Below is a small trained network, with its code and all its weights. Each question gives an input and a target symbol and asks what happens when units are switched off, that is, made to give their printed mean instead of their output.

import numpy as np


def w(rows, s, z=0):
    codes = np.array(rows[::2]) - 128.0
    scale = np.full(codes.shape[1], s)
    scale[-1] = z or s
    return codes * scale


def f(y):
    return np.maximum(y, 0)


def softmax(a):
    e = np.exp(a - a.max(-1, keepdims=True))
    return e / e.sum(-1, keepdims=True)


def log_softmax(a):
    a = a - a.max(-1, keepdims=True)
    return a - np.log(np.exp(a).sum(-1, keepdims=True))


def net(x, mask):
    ids = ['αβγδεζηθλμξπστψω'.index(c) for c in x.split()]
    T = len(ids)
    res = E[ids] + P[:T]
    u = 0
    for l in range(2):
        q, k, v = (res @ M[l].T for M in (Q, K, V))
        z = softmax(np.where(np.tri(T) > 0, q @ k.T / 2**0.5, -1e9)) @ v
        res = res + np.where(mask[u], z, O[l][:, -1]) @ O[l][:, :-1]
        u += 1
        y = f(res @ A[l][:, :-1].T + A[l][:, -1])
        res = res + np.where(mask[u : u + 8], y, B[l][:, -1]) @ B[l][:, :-1]
        u += 8
    return log_softmax(res[-1] @ U[:, :-1].T + U[:, -1])


Q, K, V, O, A, B = {}, {}, {}, {}, {}, {}
E = w([
[184,101,128,133],'α',
[213,87,115,147],'β',
[201,103,124,139],'γ',
[192,101,129,133],'δ',
[195,105,129,136],'ε',
[191,97,131,131],'ζ',
[255,56,89,147],'η',
[181,36,132,105],'θ',
[45,135,4,178],'λ',
[93,101,143,157],'μ',
[85,19,191,57],'ξ',
[63,55,213,138],'π',
[83,167,131,210],'σ',
[140,204,21,211],'τ',
[50,146,192,186],'ψ',
[112,234,81,240],'ω',
],0.0078)
P = w([
[204,177,168,100],'0',
[171,73,133,185],'1',
[136,41,105,208],'2',
[85,25,55,207],'3',
[61,22,31,195],'4',
[34,38,3,187],'5',
],0.0051)
Q[0] = w([
[57,31,73,218],'L0H1',
[105,10,57,234],'L0H1',
],0.012)
K[0] = w([
[33,122,41,161],'L0H1',
[5,115,55,145],'L0H1',
],0.011)
V[0] = w([
[46,107,255,125],'L0H1',
[178,64,158,49],'L0H1',
],0.0085)
O[0] = w([
[1,25,211,181,8],'L0H1',
[65,58,20,58,190],'L0H1',
],0.0076,0.0012)
A[0] = w([
[172,218,109,172,200],'L0N1',
[172,112,237,116,251],'L0N2',
[44,110,255,97,138],'L0N3',
[46,172,204,243,208],'L0N4',
[128,51,55,142,187],'L0N5',
[140,202,112,126,184],'L0N6',
[120,8,91,112,230],'L0N7',
[174,70,219,103,170],'L0N8',
],0.0066,0.0028)
B[0] = w([
[161,193,118,231,168],'L0N1',
[122,201,219,114,165],'L0N2',
[66,163,117,69,155],'L0N3',
[9,150,142,200,175],'L0N4',
[178,43,127,100,227],'L0N5',
[160,173,152,196,145],'L0N6',
[167,70,159,87,254],'L0N7',
[183,154,254,133,165],'L0N8',
],0.0063,0.0074)
Q[1] = w([
[112,160,1,65],'L1H1',
[169,202,201,111],'L1H1',
],0.0084)
K[1] = w([
[227,60,118,22],'L1H1',
[160,254,96,154],'L1H1',
],0.0091)
V[1] = w([
[1,188,178,205],'L1H1',
[222,203,39,237],'L1H1',
],0.0071)
O[1] = w([
[145,125,201,211,220],'L1H1',
[225,255,119,113,11],'L1H1',
],0.0096,0.0011)
A[1] = w([
[253,247,89,89,41],'L1N1',
[209,126,2,28,246],'L1N2',
[190,201,150,196,158],'L1N3',
[176,164,163,194,203],'L1N4',
[187,233,110,80,146],'L1N5',
[189,206,153,201,168],'L1N6',
[50,73,84,94,221],'L1N7',
[197,75,158,143,2],'L1N8',
],0.0068,0.003)
B[1] = w([
[12,178,56,172,224],'L1N1',
[233,195,88,192,249],'L1N2',
[111,91,184,35,218],'L1N3',
[147,138,192,63,205],'L1N4',
[3,113,76,188,192],'L1N5',
[130,94,170,29,223],'L1N6',
[168,120,7,32,218],'L1N7',
[10,144,188,208,154],'L1N8',
],0.0054,0.017)
U = w([
[126,117,131,130,3],'α',
[129,131,115,154,115],'β',
[107,135,160,255,124],'γ',
[92,142,157,79,58],'δ',
[226,111,103,70,236],'ε',
[138,130,126,132,40],'ζ',
[71,98,93,69,53],'η',
[125,140,119,150,178],'θ',
[91,159,114,109,91],'λ',
[138,126,121,138,87],'μ',
[58,78,108,178,119],'ξ',
[163,141,82,218,121],'π',
[200,114,208,107,202],'σ',
[147,103,126,174,239],'τ',
[148,127,123,165,131],'ψ',
[131,140,107,173,108],'ω',
],0.0074,0.0044)

Each question gives the input, a string of symbols that net reads in full, and the target symbol t.
The units are the heads (2 rows each of Q, K, V and O) and the neurons (one row each of A and B). Each row of codes is followed by its name. A weight is (code - 128) times the scale printed after its matrix; where a second scale follows, it is the last column's (O, A, B and U).
mask holds one flag per unit, layer by layer, with each layer's heads first. A switched-off unit (its flag False) gives its mean, the last column of its rows in O or B, instead of its output. The means were averaged over made-up inputs and are rounded, as every weight is.
A unit's drop is (log p(t) with every unit on - log p(t) with that unit switched off) / (log p(t) with every unit on - log p(t) with every unit switched off).
The circuit of an input: a set's keep is (log p(t) with only the set's units on - log p(t) with every unit switched off) / (log p(t) with every unit on - log p(t) with every unit switched off). Starting from the 12 units with the biggest drops (on a tie, the unit counted first), units are removed one at a time, each time the one whose removal leaves the highest keep (on an exact tie, the one counted first), for as long as the keep stays at least 0.8.
units of the circuit, in order: the units of the circuit, biggest drop first
unit that matters most: the unit with the biggest drop
top k neurons: the k neurons with the biggest drops, biggest first
top k neurons in layer l: the k neurons of layer l with the biggest drops, biggest first
drop of u: that unit's drop, to one decimal
input θ π θ, target ξ: unit that matters most -> L1H1
input ζ σ π η π, target ξ: top 3 neurons -> [L0N3, L1N2, L0N4]
input θ ω θ θ ξ ξ, target η: units of the circuit, in order -> [L1H1, L0H1, L1N7, L0N7]
input ξ η ξ η, target η: units of the circuit, in order -> [L1H1, L0H1, L1N7]
input θ θ θ ξ θ, target η: units of the circuit, in order -> [L1H1, L0H1, L1N7]
input γ π θ δ, target ξ: units of the circuit, in order -> [L0H1, L1H1, L0N3]
input ε η σ ψ, target γ: top 2 neurons -> [L0N4, L1N7]
input ω θ σ, target δ: top 4 neurons -> [L0N1, L1N6, L1N3, L1N1]
input β η ψ σ δ θ, target σ: top 3 neurons in layer 1 -> [L1N1, L1N5, L1N4]
input θ σ η δ θ ξ, target η: units of the circuit, in order -> [L0H1, L1H1, L1N7, L1N2]
input θ θ π, target ξ: units of the circuit, in order -> [L1H1, L0H1]
input θ ξ β, target η: top 2 neurons -> [L1N7, L1N2]
input η θ ξ σ θ ξ, target σ: top 2 neurons in layer 1 -> [L1N1, L1N5]
input θ η θ ω θ π, target δ: top 2 neurons -> [L1N1, L0N1]
input π π π ω, target δ: top 2 neurons in layer 0 -> [L0N1, L0N4]
input σ ψ η θ, target γ: top neuron in layer 1 -> [L1N8]
input λ ε γ μ γ ω, target λ: top 3 neurons in layer 1 -> [L1N1, L1N5, L1N6]
input θ γ θ η ξ η, target η: top 2 neurons in layer 0 -> [L0N7, L0N1]
input θ θ δ θ, target ε: drop of L1N2 -> 0.1
input ω τ θ, target δ: drop of L1N6 -> 0.6
input π π β θ, target ξ: drop of L0H1 -> 0.7
input β γ θ π η, target ξ: drop of L0H1 -> 1.4
input θ θ θ η ζ, target ε: top neuron -> [L1N1]
input θ σ π π θ ζ, target ξ: top 2 neurons in layer 0 -> [L0N4, L0N3]
input σ η ξ η θ η, target ε: top 2 neurons in layer 0 -> [L0N4, L0N5]
